Below are the code and all the weights of a small trained network. Each question names an input and a target symbol and asks about switching units off, where a switched-off unit gives its printed mean instead of its output.

import numpy as np


def w(rows, s, z=0):
    codes = np.array(rows[::2]) - 128.0
    scale = np.full(codes.shape[1], s)
    scale[-1] = z or s
    return codes * scale


def norm(h):
    return h / np.sqrt((h * h).mean(-1, keepdims=True) + 1e-5)


def f(y):
    return np.maximum(y, 0)


def softmax(a):
    e = np.exp(a - a.max(-1, keepdims=True))
    return e / e.sum(-1, keepdims=True)


def log_softmax(a):
    a = a - a.max(-1, keepdims=True)
    return a - np.log(np.exp(a).sum(-1, keepdims=True))


def net(x, mask):
    ids = ['ΣΨαβγδζηθλμξπω'.index(c) for c in x.split()]
    T = len(ids)
    res = E[ids] + P[:T]
    u = 0
    for l in range(2):
        q, k, v = (norm(res) @ M[l].T for M in (Q, K, V))
        z = softmax(np.where(np.tri(T) > 0, q @ k.T / 3**0.5, -1e9)) @ v
        res = res + np.where(mask[u], z, O[l][:, -1]) @ O[l][:, :-1]
        u += 1
        y = f(norm(res) @ A[l][:, :-1].T + A[l][:, -1])
        res = res + np.where(mask[u : u + 4], y, B[l][:, -1]) @ B[l][:, :-1]
        u += 4
    return log_softmax(norm(res)[-1] @ U[:, :-1].T + U[:, -1])


Q, K, V, O, A, B = {}, {}, {}, {}, {}, {}
E = w([
[30,120,187,141,134,119,122,161,115,149,175,123],'Σ',
[113,109,116,112,204,69,116,167,150,119,126,151],'Ψ',
[129,95,135,126,119,47,194,146,179,162,112,109],'α',
[84,87,185,193,222,128,44,143,127,116,144,151],'β',
[155,22,128,111,139,108,181,179,177,68,149,134],'γ',
[105,119,114,89,176,60,175,186,133,102,178,136],'δ',
[112,137,158,161,145,53,201,153,127,161,155,113],'ζ',
[132,124,61,165,150,191,145,207,130,89,31,254],'η',
[138,72,130,89,120,122,160,191,97,186,118,52],'θ',
[155,121,150,182,195,83,119,148,100,185,98,103],'λ',
[118,51,187,152,85,128,148,160,182,160,129,108],'μ',
[69,97,137,81,133,89,128,186,159,161,143,103],'ξ',
[141,147,90,85,162,71,200,192,76,183,108,47],'π',
[105,115,168,142,163,139,140,197,76,150,190,78],'ω',
],0.0024)
P = w([
[73,56,184,133,158,103,144,105,156,99,120,78],'0',
[105,187,202,77,224,128,103,163,137,103,94,98],'1',
[166,131,105,137,86,167,177,1,122,145,201,97],'2',
[76,149,155,127,100,75,91,150,98,90,68,133],'3',
[210,210,187,47,135,210,144,95,152,143,146,166],'4',
[130,87,58,160,37,140,114,45,106,158,181,153],'5',
[96,138,126,176,109,146,131,173,162,90,47,178],'6',
[131,239,199,59,118,219,113,160,149,169,111,191],'7',
],0.0029)
Q[0] = w([
[199,234,228,80,199,224,228,252,222,118,72,216],'L0H0',
[54,3,13,235,27,20,135,40,52,54,178,41],'L0H0',
[27,138,215,186,144,65,158,245,120,68,17,182],'L0H0',
],0.0031)
K[0] = w([
[4,84,45,215,55,106,111,183,96,154,38,158],'L0H0',
[203,154,216,17,118,141,83,38,104,203,223,116],'L0H0',
[107,15,13,241,40,117,170,62,83,210,218,163],'L0H0',
],0.0036)
V[0] = w([
[171,174,157,194,138,118,189,183,47,106,197,136],'L0H0',
[73,218,140,106,131,64,101,154,190,69,218,200],'L0H0',
[69,101,78,53,126,254,102,189,82,134,178,81],'L0H0',
],0.0031)
O[0] = w([
[130,34,97,145,253,234,235,215,77,171,87,106,79],'L0H0',
[55,113,212,165,86,89,188,214,78,31,17,120,176],'L0H0',
[219,150,229,12,138,83,110,78,75,167,70,220,2],'L0H0',
],0.0035,0.0008)
A[0] = w([
[166,67,139,183,87,62,163,133,148,155,166,98,251],'L0N0',
[144,224,129,98,31,98,95,124,63,92,139,60,238],'L0N1',
[40,94,162,101,181,143,169,76,198,197,122,184,221],'L0N2',
[169,220,62,111,71,175,104,117,23,124,69,255,220],'L0N3',
],0.0024,0.0014)
B[0] = w([
[66,192,160,89,157,149,86,202,150,129,170,152,245],'L0N0',
[122,101,139,167,109,85,107,126,214,147,150,187,214],'L0N1',
[207,109,120,78,113,176,175,163,56,176,148,68,251],'L0N2',
[93,255,115,138,130,172,142,177,149,147,108,164,195],'L0N3',
],0.0036,0.0023)
Q[1] = w([
[212,64,93,136,232,36,43,39,169,42,23,89],'L1H0',
[212,133,180,157,62,200,238,46,168,54,122,89],'L1H0',
[11,254,170,47,182,202,171,223,246,207,67,165],'L1H0',
],0.0033)
K[1] = w([
[52,83,192,121,117,67,155,27,35,150,235,4],'L1H0',
[50,192,98,89,231,54,4,214,67,168,76,100],'L1H0',
[145,39,47,247,80,183,110,143,72,118,127,252],'L1H0',
],0.0034)
V[1] = w([
[147,26,195,188,176,198,19,133,123,79,171,182],'L1H0',
[55,252,175,174,180,128,54,115,34,196,117,83],'L1H0',
[85,75,227,123,10,192,160,93,133,177,155,72],'L1H0',
],0.0028)
O[1] = w([
[167,55,125,242,77,58,134,227,103,169,196,245,94],'L1H0',
[61,74,46,66,158,130,57,182,181,171,33,190,181],'L1H0',
[93,134,171,190,206,135,205,54,184,103,135,252,255],'L1H0',
],0.004,0.0011)
A[1] = w([
[147,162,232,251,144,89,121,191,32,121,126,69,254],'L1N0',
[125,203,92,103,175,194,90,94,212,120,157,77,249],'L1N1',
[33,118,181,199,39,65,67,129,161,11,77,99,178],'L1N2',
[122,70,147,153,37,7,84,212,159,100,142,104,78],'L1N3',
],0.0025,0.00079)
B[1] = w([
[203,95,122,81,84,85,192,74,80,69,138,62,214],'L1N0',
[146,113,72,183,66,176,92,102,95,65,178,171,253],'L1N1',
[164,155,75,86,57,138,67,53,79,120,1,27,233],'L1N2',
[184,154,59,148,114,114,38,111,28,213,146,148,187],'L1N3',
],0.0033,0.0025)
U = w([
[98,174,172,209,131,125,119,86,246,133,225,238,160],'Σ',
[152,167,98,120,79,143,92,183,99,136,142,122,7],'Ψ',
[31,112,220,74,148,97,191,162,143,100,34,248,173],'α',
[192,68,195,60,242,157,215,205,71,234,80,188,143],'β',
[211,178,113,35,198,160,84,31,137,222,222,212,104],'γ',
[12,168,54,216,55,166,61,43,230,24,174,45,70],'δ',
[79,218,239,63,46,46,49,33,218,118,42,203,119],'ζ',
[177,124,42,37,213,216,111,59,109,163,128,80,115],'η',
[31,57,110,177,228,196,213,220,155,79,128,37,155],'θ',
[81,75,204,53,103,83,192,184,38,40,34,29,189],'λ',
[108,42,24,172,196,186,58,200,175,180,211,92,94],'μ',
[133,52,98,192,70,37,45,245,48,206,127,230,110],'ξ',
[153,144,71,120,47,55,27,83,81,127,30,27,93],'π',
[254,139,209,202,82,59,222,89,48,96,233,101,200],'ω',
],0.0035,0.0017)

Each question gives the input, a string of symbols that net reads in full, and the target symbol t.
The units are the heads (3 rows each of Q, K, V and O) and the neurons (one row each of A and B). Each row of codes is followed by its name. A weight is (code - 128) times the scale printed after its matrix; where a second scale follows, it is the last column's (O, A, B and U).
mask holds one flag per unit, layer by layer, with each layer's heads first. A switched-off unit (its flag False) gives its mean, the last column of its rows in O or B, instead of its output. The means were averaged over made-up inputs and are rounded, as every weight is.
A unit's drop is (log p(t) with every unit on - log p(t) with that unit switched off) / (log p(t) with every unit on - log p(t) with every unit switched off).
The circuit of an input: a set's keep is (log p(t) with only the set's units on - log p(t) with every unit switched off) / (log p(t) with every unit on - log p(t) with every unit switched off). Starting from all 10 units, units are removed one at a time, each time the one whose removal leaves the highest keep (on an exact tie, the one counted first), for as long as the keep stays at least 0.8.
circuit, biggest first: the units of the circuit, biggest drop first
k most important neurons: the k neurons with the biggest drops, biggest first
k most important neurons of layer l: the k neurons of layer l with the biggest drops, biggest first
drop of u: that unit's drop, to one decimal
input Ψ γ λ θ γ γ α, target ω: circuit, biggest first -> L1H0
input θ ξ α, target ζ: circuit, biggest first -> L0H0; L0N0; L1H0
input α ξ ω λ μ δ Σ, target λ: circuit, biggest first -> L0H0; L1N0
input ω α θ λ ξ β μ γ, target Σ: circuit, biggest first -> L0H0; L1H0
input α λ Σ Σ ζ, target α: circuit, biggest first -> L0H0; L1H0
input η Ψ ω δ Σ α α, target ω: 2 most important neurons -> L0N0; L0N2
input ω θ λ, target γ: circuit, biggest first -> L0H0; L1N2
input γ α δ, target δ: 2 most important neurons of layer 0 -> L0N2; L0N1
input ω α μ ζ Σ α, target α: circuit, biggest first -> L0H0; L1H0; L0N0
input μ ζ ξ η Ψ α, target π: 2 most important neurons -> L1N2; L1N3
input Ψ δ θ δ γ θ μ μ, target Σ: 2 most important neurons of layer 1 -> L1N2; L1N0
input Ψ Ψ ξ ξ α ζ π, target θ: circuit, biggest first -> L0H0; L1N2
input δ β Ψ α α θ, target δ: circuit, biggest first -> L1H0; L0N2; L0H0
input μ ξ α λ Σ ξ Ψ, target ζ: circuit, biggest first -> L0H0
input ξ α λ α Σ β α, target ξ: 2 most important neurons -> L1N3; L0N0
input Ψ λ θ π β δ, target ξ: 2 most important neurons -> L1N3; L0N0
input β ζ ω α ζ Σ, target θ: drop of L0H0 -> 0.8
input γ ω α Ψ, target δ: drop of L0N0 -> 0.2
input θ δ γ, target λ: drop of L0H0 -> 1.0
input α α δ ω θ β, target γ: circuit, biggest first -> L0H0
